Here is a tiny trained network, its code and every weight. The questions are about switching its units off for an input and a target symbol, where a switched-off unit gives its printed mean instead of its output.

import numpy as np


def w(rows, s, z=0):
    codes = np.array(rows[::2]) - 128.0
    scale = np.full(codes.shape[1], s)
    scale[-1] = z or s
    return codes * scale


def softmax(a):
    e = np.exp(a - a.max(-1, keepdims=True))
    return e / e.sum(-1, keepdims=True)


def log_softmax(a):
    a = a - a.max(-1, keepdims=True)
    return a - np.log(np.exp(a).sum(-1, keepdims=True))


def net(x, mask):
    ids = ['ΓΘΛΠΣΦβεζμξτ'.index(c) for c in x.split()]
    T = len(ids)
    res = E[ids] + P[:T]
    u = 0
    for l in range(2):
        r = res
        for j in range(3):
            rows = slice(3 * j, 3 * j + 3)
            q, k, v = (r @ M[l][rows].T for M in (Q, K, V))
            z = softmax(np.where(np.tri(T) > 0, q @ k.T / 3**0.5, -1e9)) @ v
            o = O[l][rows]
            res = res + np.where(mask[u + j], z, o[:, -1]) @ o[:, :-1]
        u += 3
    return log_softmax(res[-1] @ U[:, :-1].T + U[:, -1])


Q, K, V, O = {}, {}, {}, {}
E = w([
[223,97,20],'Γ',
[119,212,25],'Θ',
[183,88,90],'Λ',
[85,223,61],'Π',
[220,246,222],'Σ',
[205,218,214],'Φ',
[20,43,52],'β',
[174,9,184],'ε',
[85,110,111],'ζ',
[33,132,253],'μ',
[39,209,146],'ξ',
[147,13,226],'τ',
],0.0073)
P = w([
[255,252,176],'0',
[136,182,155],'1',
[134,143,161],'2',
[116,127,166],'3',
[99,127,187],'4',
[86,141,181],'5',
[97,138,189],'6',
[62,152,188],'7',
[65,143,136],'8',
[30,140,179],'9',
[66,145,119],'10',
[90,153,142],'11',
],0.00079)
Q[0] = w([
[69,91,11],'0.h0',
[115,94,242],'0.h0',
[136,106,246],'0.h0',
[76,58,111],'0.h1',
[76,58,111],'0.h1',
[76,58,111],'0.h1',
[204,68,102],'0.h2',
[62,171,181],'0.h2',
[51,189,152],'0.h2',
],0.011)
K[0] = w([
[231,218,169],'0.h0',
[11,13,167],'0.h0',
[13,16,144],'0.h0',
[26,18,43],'0.h1',
[27,19,43],'0.h1',
[27,18,43],'0.h1',
[172,14,40],'0.h2',
[78,216,234],'0.h2',
[84,242,213],'0.h2',
],0.011)
V[0] = w([
[200,226,28],'0.h0',
[122,98,254],'0.h0',
[80,83,33],'0.h0',
[46,59,59],'0.h1',
[46,59,58],'0.h1',
[45,59,59],'0.h1',
[19,195,181],'0.h2',
[18,193,185],'0.h2',
[234,54,93],'0.h2',
],0.0093)
O[0] = w([
[2,144,122,106],'0.h0',
[240,61,50,208],'0.h0',
[108,201,222,34],'0.h0',
[53,82,59,2],'0.h1',
[53,83,59,1],'0.h1',
[54,82,59,2],'0.h1',
[182,199,43,128],'0.h2',
[184,196,44,128],'0.h2',
[90,47,217,132],'0.h2',
],0.0087,0.0018)
Q[1] = w([
[151,235,120],'1.h0',
[154,238,121],'1.h0',
[107,24,137],'1.h0',
[178,215,113],'1.h1',
[77,39,148],'1.h1',
[77,45,139],'1.h1',
[199,111,227],'1.h2',
[199,112,227],'1.h2',
[111,218,3],'1.h2',
],0.0042)
K[1] = w([
[81,55,61],'1.h0',
[84,60,66],'1.h0',
[179,204,201],'1.h0',
[155,171,207],'1.h1',
[103,87,46],'1.h1',
[99,81,50],'1.h1',
[220,169,255],'1.h2',
[219,168,254],'1.h2',
[108,150,32],'1.h2',
],0.0062)
V[1] = w([
[172,173,194],'1.h0',
[144,151,225],'1.h0',
[87,86,58],'1.h0',
[59,54,46],'1.h1',
[73,60,30],'1.h1',
[194,201,215],'1.h1',
[106,21,98],'1.h2',
[125,1,168],'1.h2',
[99,43,72],'1.h2',
],0.0048)
O[1] = w([
[76,91,73,182],'1.h0',
[109,77,38,175],'1.h0',
[177,168,187,74],'1.h0',
[184,207,172,2],'1.h1',
[178,205,192,9],'1.h1',
[74,50,79,254],'1.h1',
[156,133,217,41],'1.h2',
[165,42,255,75],'1.h2',
[150,158,201,36],'1.h2',
],0.0049,0.006)
U = w([
[35,101,216,54],'Γ',
[14,200,149,79],'Θ',
[106,113,180,86],'Λ',
[64,211,122,42],'Π',
[64,79,77,140],'Σ',
[90,96,105,208],'Φ',
[199,218,218,254],'β',
[194,81,177,92],'ε',
[133,149,135,50],'ζ',
[253,174,101,55],'μ',
[146,211,87,84],'ξ',
[229,86,160,92],'τ',
],0.0063,0.0057)

Each question gives the input, a string of symbols that net reads in full, and the target symbol t.
The units are the heads (3 rows each of Q, K, V and O). Each row of codes is followed by its name. A weight is (code - 128) times the scale printed after its matrix; where a second scale follows, it is the last column's (O and U).
mask holds one flag per head, layer by layer. A switched-off head (its flag False) gives its mean, the last column of its rows in O, instead of its output. The means were averaged over made-up inputs and are rounded, as every weight is.
A unit's drop is (log p(t) with every unit on - log p(t) with that unit switched off) / (log p(t) with every unit on - log p(t) with every unit switched off).
The circuit of an input: a set's keep is (log p(t) with only the set's units on - log p(t) with every unit switched off) / (log p(t) with every unit on - log p(t) with every unit switched off). Starting from all 6 units, units are removed one at a time, each time the one whose removal leaves the highest keep (on an exact tie, the one counted first), for as long as the keep stays at least 0.8.
units of the circuit, in order: the units of the circuit, biggest drop first
unit that matters most: the unit with the biggest drop
heads that matter: for each layer, one digit per head in row order, 1 if its drop is at least 0.15 and else 0, layers parted by /
drop of u: that unit's drop, to one decimal
input Γ Σ ξ Γ, target Σ: units of the circuit, in order : (0.h1; 1.h0; 1.h2; 0.h2)
input ξ ε Σ ξ Λ τ, target Σ: heads that matter : 010 / 101
input Φ β τ Σ β μ, target β: unit that matters most : 1.h0
input Γ Σ Π, target Σ: units of the circuit, in order : (1.h1; 0.h1; 1.h2)
input Θ Σ τ μ Λ ξ Θ ε μ Γ ε, target Σ: units of the circuit, in order : (0.h1; 1.h0; 0.h2)
input Γ Σ Σ Π Σ μ ξ ε ξ, target Σ: units of the circuit, in order : (1.h1; 0.h1; 1.h2)
input Γ ξ Σ ζ ζ Π Σ ε, target Σ: units of the circuit, in order : (0.h1; 1.h0)
input β ξ ξ μ, target β: units of the circuit, in order : (0.h1; 1.h1)
input τ τ Σ, target τ: heads that matter : 100 / 010
input ε Σ ε β ε, target β: units of the circuit, in order : (1.h1; 0.h1)
input β Γ μ ε Γ ε τ Θ Λ Θ β ξ, target β: units of the circuit, in order : (0.h1; 1.h2; 1.h1)
input Γ Γ μ ζ Γ μ Γ β, target Θ: heads that matter : 110 / 010
input Γ ξ ε, target ε: units of the circuit, in order : (0.h2; 1.h2; 0.h0)
input τ Γ ζ Λ ξ Φ Π ζ β Γ ξ, target β: units of the circuit, in order : (1.h0; 1.h2; 0.h1; 0.h2)
input τ Φ τ μ Σ μ Θ Φ, target μ: units of the circuit, in order : (0.h0; 0.h2)
input Θ Γ μ Θ, target Θ: heads that matter : 100 / 000
input Σ ζ Γ Λ β Λ Θ Γ τ, target β: units of the circuit, in order : (1.h1; 0.h1)
input Γ Λ Θ Σ, target Σ: heads that matter : 110 / 011
input μ ξ Σ Λ Π τ ε Φ β Γ Φ, target β: unit that matters most : 1.h0
input Θ τ Γ τ Γ Γ ε, target ε: units of the circuit, in order : (0.h2; 0.h0; 1.h2)
input Φ Γ ε β Π Γ Γ μ Γ ε Π, target β: heads that matter : 110 / 101
input ξ μ β ξ ε, target β: heads that matter : 010 / 010
input μ τ Γ ε Γ μ β Φ Θ μ Σ Σ, target μ: heads that matter : 011 / 111
input Φ Φ Λ Σ ξ Γ Σ Λ, target Σ: heads that matter : 010 / 101
input Γ τ μ, target μ: drop of 1.h0 : 0.0
